Below are the code and all the weights of a small trained network. Each question names an input and a target symbol and asks about switching units off, where a switched-off unit gives its printed mean instead of its output.

import numpy as np


def w(rows, s, z=0):
    codes = np.array(rows[::2]) - 128.0
    scale = np.full(codes.shape[1], s)
    scale[-1] = z or s
    return codes * scale


def norm(h):
    return h / np.sqrt((h * h).mean(-1, keepdims=True) + 1e-5)


def f(y):
    return np.maximum(y, 0)


def softmax(a):
    e = np.exp(a - a.max(-1, keepdims=True))
    return e / e.sum(-1, keepdims=True)


def log_softmax(a):
    a = a - a.max(-1, keepdims=True)
    return a - np.log(np.exp(a).sum(-1, keepdims=True))


def net(x, mask):
    ids = ['αβγδεζηθμξπσφψω'.index(c) for c in x.split()]
    T = len(ids)
    res = E[ids] + P[:T]
    u = 0
    for l in range(2):
        q, k, v = (norm(res) @ M[l].T for M in (Q, K, V))
        z = softmax(np.where(np.tri(T) > 0, q @ k.T / 4**0.5, -1e9)) @ v
        res = res + np.where(mask[u], z, O[l][:, -1]) @ O[l][:, :-1]
        u += 1
        y = f(norm(res) @ A[l][:, :-1].T + A[l][:, -1])
        res = res + np.where(mask[u : u + 4], y, B[l][:, -1]) @ B[l][:, :-1]
        u += 4
    return log_softmax(norm(res)[-1] @ U[:, :-1].T + U[:, -1])


Q, K, V, O, A, B = {}, {}, {}, {}, {}, {}
E = w([
[119,143,127,127,149],'α',
[158,168,170,199,176],'β',
[117,143,133,127,147],'γ',
[133,149,165,111,140],'δ',
[118,143,131,126,149],'ε',
[157,235,104,77,253],'ζ',
[102,132,155,120,129],'η',
[140,119,79,160,139],'θ',
[54,91,183,182,117],'μ',
[114,169,93,153,94],'ξ',
[88,120,128,56,144],'π',
[108,74,152,119,221],'σ',
[97,133,189,169,70],'φ',
[98,134,145,123,121],'ψ',
[130,59,130,198,114],'ω',
],0.033)
P = w([
[205,118,109,183,79],'0',
[192,113,172,140,126],'1',
[171,135,149,148,137],'2',
[154,137,156,126,154],'3',
[136,143,134,126,174],'4',
[119,142,125,124,196],'5',
[95,139,104,121,200],'6',
[98,135,82,123,215],'7',
[84,135,58,121,245],'8',
[97,147,129,73,242],'9',
[94,134,123,70,238],'10',
[27,185,187,15,255],'11',
],0.007)
Q[0] = w([
[121,97,142,122,179],'0.h1',
[159,2,110,22,143],'0.h1',
[107,137,66,113,154],'0.h1',
[171,153,108,117,44],'0.h1',
],0.0086)
K[0] = w([
[67,141,171,87,124],'0.h1',
[155,61,128,97,222],'0.h1',
[125,173,108,139,172],'0.h1',
[217,78,81,170,1],'0.h1',
],0.0066)
V[0] = w([
[77,69,130,177,116],'0.h1',
[232,1,137,189,220],'0.h1',
[119,111,90,105,116],'0.h1',
[11,117,32,198,187],'0.h1',
],0.0048)
O[0] = w([
[121,44,217,176,9,63],'0.h1',
[241,67,209,71,153,148],'0.h1',
[133,253,76,171,34,2],'0.h1',
[101,195,166,239,151,205],'0.h1',
],0.0046,0.0014)
A[0] = w([
[157,61,97,190,133,81],'0.n1',
[125,154,105,2,124,89],'0.n2',
[63,155,130,125,158,189],'0.n3',
[116,180,106,102,203,4],'0.n4',
],0.0088,0.0032)
B[0] = w([
[177,70,64,119,126,177],'0.n1',
[47,5,51,64,110,186],'0.n2',
[173,92,151,2,204,255],'0.n3',
[47,74,203,108,3,224],'0.n4',
],0.007,0.0055)
Q[1] = w([
[130,140,63,21,194],'1.h1',
[117,121,103,68,70],'1.h1',
[225,175,159,92,98],'1.h1',
[158,191,68,102,2],'1.h1',
],0.01)
K[1] = w([
[76,137,71,152,249],'1.h1',
[111,105,86,100,74],'1.h1',
[216,154,128,161,100],'1.h1',
[162,114,143,61,98],'1.h1',
],0.012)
V[1] = w([
[221,210,153,161,140],'1.h1',
[2,207,210,96,179],'1.h1',
[102,108,117,232,151],'1.h1',
[90,204,49,131,159],'1.h1',
],0.0087)
O[1] = w([
[127,84,84,166,172,29],'1.h1',
[201,109,165,138,130,254],'1.h1',
[105,161,205,181,246,144],'1.h1',
[81,110,171,169,92,57],'1.h1',
],0.011,0.0033)
A[1] = w([
[151,167,78,190,155,74],'1.n1',
[173,71,135,150,113,74],'1.n2',
[133,135,180,192,101,29],'1.n3',
[113,253,87,96,47,2],'1.n4',
],0.015,0.003)
B[1] = w([
[86,152,213,90,104,251],'1.n1',
[147,184,16,245,90,229],'1.n2',
[84,148,84,3,99,226],'1.n3',
[15,118,81,233,254,213],'1.n4',
],0.0095,0.0029)
U = w([
[163,141,133,112,115,180],'α',
[181,208,197,157,161,127],'β',
[146,149,130,110,146,113],'γ',
[153,128,140,128,122,172],'δ',
[150,135,128,108,114,131],'ε',
[136,216,82,61,190,48],'ζ',
[153,138,129,115,121,123],'η',
[134,127,133,120,135,125],'θ',
[70,53,223,198,85,100],'μ',
[24,179,103,136,147,121],'ξ',
[98,69,62,58,117,165],'π',
[152,9,117,124,220,3],'σ',
[120,220,163,125,52,193],'φ',
[113,147,129,113,109,117],'ψ',
[130,16,139,173,83,205],'ω',
],0.013,0.0057)

Each question gives the input, a string of symbols that net reads in full, and the target symbol t.
The units are the heads (4 rows each of Q, K, V and O) and the neurons (one row each of A and B). Each row of codes is followed by its name. A weight is (code - 128) times the scale printed after its matrix; where a second scale follows, it is the last column's (O, A, B and U).
mask holds one flag per unit, layer by layer, with each layer's heads first. A switched-off unit (its flag False) gives its mean, the last column of its rows in O or B, instead of its output. The means were averaged over made-up inputs and are rounded, as every weight is.
A unit's drop is (log p(t) with every unit on - log p(t) with that unit switched off) / (log p(t) with every unit on - log p(t) with every unit switched off).
The circuit of an input: a set's keep is (log p(t) with only the set's units on - log p(t) with every unit switched off) / (log p(t) with every unit on - log p(t) with every unit switched off). Starting from all 10 units, units are removed one at a time, each time the one whose removal leaves the highest keep (on an exact tie, the one counted first), for as long as the keep stays at least 0.8.
units of the circuit, in order: the units of the circuit, biggest drop first
k most important neurons: the k neurons with the biggest drops, biggest first
k most important neurons of layer l: the k neurons of layer l with the biggest drops, biggest first
drop when u is switched off: that unit's drop, to one decimal
input ζ γ γ, target ω: units of the circuit, in order -> [1.h1]
input δ δ δ β δ θ δ, target π: units of the circuit, in order -> [0.h1 0.n2]
input ω δ δ, target ζ: 2 most important neurons -> [0.n4 0.n3]
input δ φ ξ σ ξ δ, target μ: units of the circuit, in order -> [1.h1 0.n4]
input ψ γ δ β ξ ξ ε, target μ: units of the circuit, in order -> [1.h1 0.n4]
input ζ η σ δ δ γ, target π: units of the circuit, in order -> [0.h1 1.h1]
input θ δ ψ, target ξ: 2 most important neurons -> [0.n2 1.n3]
input γ φ β ζ η, target σ: units of the circuit, in order -> [1.h1 0.n4]
input β η ψ, target σ: units of the circuit, in order -> [0.n4 1.h1]
input θ θ φ α, target ξ: 3 most important neurons of layer 0 -> [0.n4 0.n3 0.n2]
input ζ η ψ, target ω: units of the circuit, in order -> [1.h1 0.n3 1.n3]
input γ η θ γ θ δ δ, target ξ: 2 most important neurons -> [0.n3 0.n4]
input ψ ω π θ θ β θ, target ξ: 3 most important neurons -> [1.n1 0.n3 0.n1]
input β θ θ ε, target ξ: units of the circuit, in order -> [1.h1]
input ξ ω δ ω γ φ σ μ μ ξ θ, target β: 3 most important neurons of layer 0 -> [0.n2 0.n4 0.n3]
input ψ β ω ζ ω φ ψ θ θ θ, target ξ: 2 most important neurons -> [1.n1 0.n3]
input π π δ ε, target π: 3 most important neurons -> [1.n4 0.n3 1.n1]
input σ ω δ, target ζ: 3 most important neurons of layer 0 -> [0.n4 0.n3 0.n1]
input μ ξ θ, target β: 2 most important neurons -> [1.n1 0.n3]
input α ζ δ δ, target ω: 2 most important neurons of layer 0 -> [0.n2 0.n3]
input ω ξ ξ γ α, target μ: most important neuron of layer 0 -> [0.n4]
input π δ α γ, target π: 2 most important neurons of layer 1 -> [1.n4 1.n1]
input γ α ω δ ε θ θ δ, target ξ: drop when 0.n3 is switched off -> 0.1
input η β φ δ, target σ: drop when 0.n4 is switched off -> 0.1
